Below is a small trained network, with its code and all its weights. Each question gives an input and a class and asks what happens when units are switched off, that is, made to give their printed mean instead of their output.

import numpy as np


def w(rows, s, z=0):
    codes = np.array(rows[::2]) - 128.0
    scale = np.full(codes.shape[1], s)
    scale[-1] = z or s
    return codes * scale


def norm(h):
    return h / np.sqrt((h * h).mean(-1, keepdims=True) + 1e-5)


def f(y):
    return np.maximum(y, 0)


def log_softmax(a):
    a = a - a.max(-1, keepdims=True)
    return a - np.log(np.exp(a).sum(-1, keepdims=True))


def net(x, mask):
    res = np.array(x, float).reshape(1, 5) / 4 @ E
    u = 0
    for l in range(3):
        y = f(norm(res) @ A[l][:, :-1].T + A[l][:, -1])
        res = res + np.where(mask[u : u + 7], y, B[l][:, -1]) @ B[l][:, :-1]
        u += 7
    return log_softmax(norm(res)[-1] @ U[:, :-1].T + U[:, -1])


A, B = {}, {}
E = w([
[180,185,44,117,82],'x0',
[48,115,39,84,163],'x1',
[97,67,141,106,33],'x2',
[85,150,98,1,208],'x3',
[154,39,87,173,190],'x4',
],0.0093)
A[0] = w([
[103,6,165,166,180,251],'L0N0',
[126,82,53,37,199,34],'L0N1',
[4,130,109,205,194,166],'L0N2',
[152,63,96,175,204,91],'L0N3',
[153,179,207,58,192,100],'L0N4',
[66,78,179,141,117,83],'L0N5',
[12,21,205,105,111,162],'L0N6',
],0.02,0.003)
B[0] = w([
[59,217,210,159,151,246],'L0N0',
[157,118,93,58,121,227],'L0N1',
[134,73,125,61,127,207],'L0N2',
[86,49,76,161,159,210],'L0N3',
[54,82,144,149,139,216],'L0N4',
[138,87,153,134,74,187],'L0N5',
[80,5,175,135,59,245],'L0N6',
],0.027,0.012)
A[1] = w([
[170,87,106,194,77,28],'L1N0',
[21,132,165,130,117,95],'L1N1',
[158,124,48,2,105,120],'L1N2',
[86,141,186,13,52,207],'L1N3',
[101,206,199,199,184,125],'L1N4',
[215,164,169,156,124,5],'L1N5',
[208,198,204,223,22,109],'L1N6',
],0.015,0.0025)
B[1] = w([
[140,94,124,188,110,161],'L1N0',
[182,89,190,158,191,253],'L1N1',
[226,224,143,84,187,209],'L1N2',
[144,65,134,84,120,253],'L1N3',
[123,213,118,171,140,178],'L1N4',
[129,109,133,151,65,143],'L1N5',
[175,250,185,120,57,202],'L1N6',
],0.023,0.012)
A[2] = w([
[135,171,153,253,124,230],'L2N0',
[119,141,120,122,123,4],'L2N1',
[136,135,9,27,121,170],'L2N2',
[134,242,161,66,189,148],'L2N3',
[120,122,88,86,116,146],'L2N4',
[152,109,5,194,140,30],'L2N5',
[74,216,106,209,176,175],'L2N6',
],0.019,0.0021)
B[2] = w([
[164,180,83,169,122,254],'L2N0',
[131,133,125,138,134,128],'L2N1',
[253,169,130,58,121,232],'L2N2',
[138,37,119,128,161,248],'L2N3',
[172,156,133,139,139,163],'L2N4',
[98,101,89,77,50,150],'L2N5',
[118,138,73,140,199,199],'L2N6',
],0.03,0.009)
U = w([
[214,105,98,2,159,180],'0',
[110,107,14,146,103,62],'1',
[60,196,122,69,156,1],'2',
[97,173,120,245,222,124],'3',
[43,184,115,91,182,12],'4',
[183,201,178,187,66,130],'5',
[77,13,233,133,150,210],'6',
],0.016,0.0076)

Each question gives the input, the list of numbers given to net, and the class t.
The units are the neurons (one row each of A and B). Each row of codes is followed by its name. A weight is (code - 128) times the scale printed after its matrix; where a second scale follows, it is the last column's (A, B and U).
mask holds one flag per neuron, layer by layer. A switched-off neuron (its flag False) gives its mean, the last column of its row in B, instead of its output. The means were averaged over made-up inputs and are rounded, as every weight is.
A unit's drop is (log p(t) with every unit on - log p(t) with that unit switched off) / (log p(t) with every unit on - log p(t) with every unit switched off).
The circuit of an input: a set's keep is (log p(t) with only the set's units on - log p(t) with every unit switched off) / (log p(t) with every unit on - log p(t) with every unit switched off). Starting from the 12 units with the biggest drops (on a tie, the unit counted first), units are removed one at a time, each time the one whose removal leaves the highest keep (on an exact tie, the one counted first), for as long as the keep stays at least 0.8.
circuit, biggest first: the units of the circuit, biggest drop first
most important unit: the unit with the biggest drop
top k neurons: the k neurons with the biggest drops, biggest first
k most important neurons of layer l: the k neurons of layer l with the biggest drops, biggest first
drop when u is switched off: that unit's drop, to one decimal
input [-3,6,0,4,2], class 0: circuit, biggest first : (L0N1)
input [-3,-7,8,-3,4], class 5: 4 most important neurons of layer 0 : (L0N0; L0N2; L0N1; L0N4)
input [2,7,0,-7,4], class 3: top 2 neurons : (L0N6; L0N0)
input [4,-1,-6,1,-3], class 3: top 2 neurons : (L0N6; L0N2)
input [1,-5,5,1,4], class 5: top 4 neurons : (L0N0; L0N2; L0N1; L0N4)
input [7,-6,4,0,-4], class 5: 2 most important neurons of layer 0 : (L0N1; L0N2)
input [2,7,-2,-8,0], class 0: top 2 neurons : (L0N0; L0N2)
input [-7,-6,4,-8,7], class 3: circuit, biggest first : (L0N0; L1N4)
input [4,-2,4,4,-8], class 6: top 2 neurons : (L0N1; L0N0)
input [-7,-8,-7,-3,-7], class 3: 2 most important neurons of layer 0 : (L0N6; L0N2)
input [7,-6,5,-1,1], class 5: top 2 neurons : (L0N1; L0N2)
input [-7,-8,-6,-7,-8], class 5: 2 most important neurons of layer 0 : (L0N3; L0N0)
input [-3,4,-5,2,5], class 0: top 4 neurons : (L0N1; L0N2; L0N6; L2N2)
input [6,-5,7,-6,-4], class 5: most important unit : L0N1
input [-3,-4,-6,1,6], class 3: top 2 neurons : (L0N0; L0N6)
input [3,3,2,-4,-5], class 5: top 4 neurons : (L0N2; L0N1; L0N6; L0N4)
input [4,-7,-2,8,-3], class 6: 2 most important neurons of layer 0 : (L0N4; L0N0)
input [5,-4,-7,-7,-4], class 5: 3 most important neurons of layer 0 : (L0N0; L0N3; L0N4)
input [3,-2,-4,1,-1], class 3: drop when L0N6 is switched off : 1.0
input [-3,-8,0,-8,-3], class 5: most important unit : L1N6
input [6,-4,-1,-5,-8], class 5: drop when L0N2 is switched off : 0.1
input [6,-4,-1,7,-7], class 6: drop when L0N2 is switched off : 0.1
input [-4,-8,-7,4,-3], class 3: drop when L0N2 is switched off : 0.6
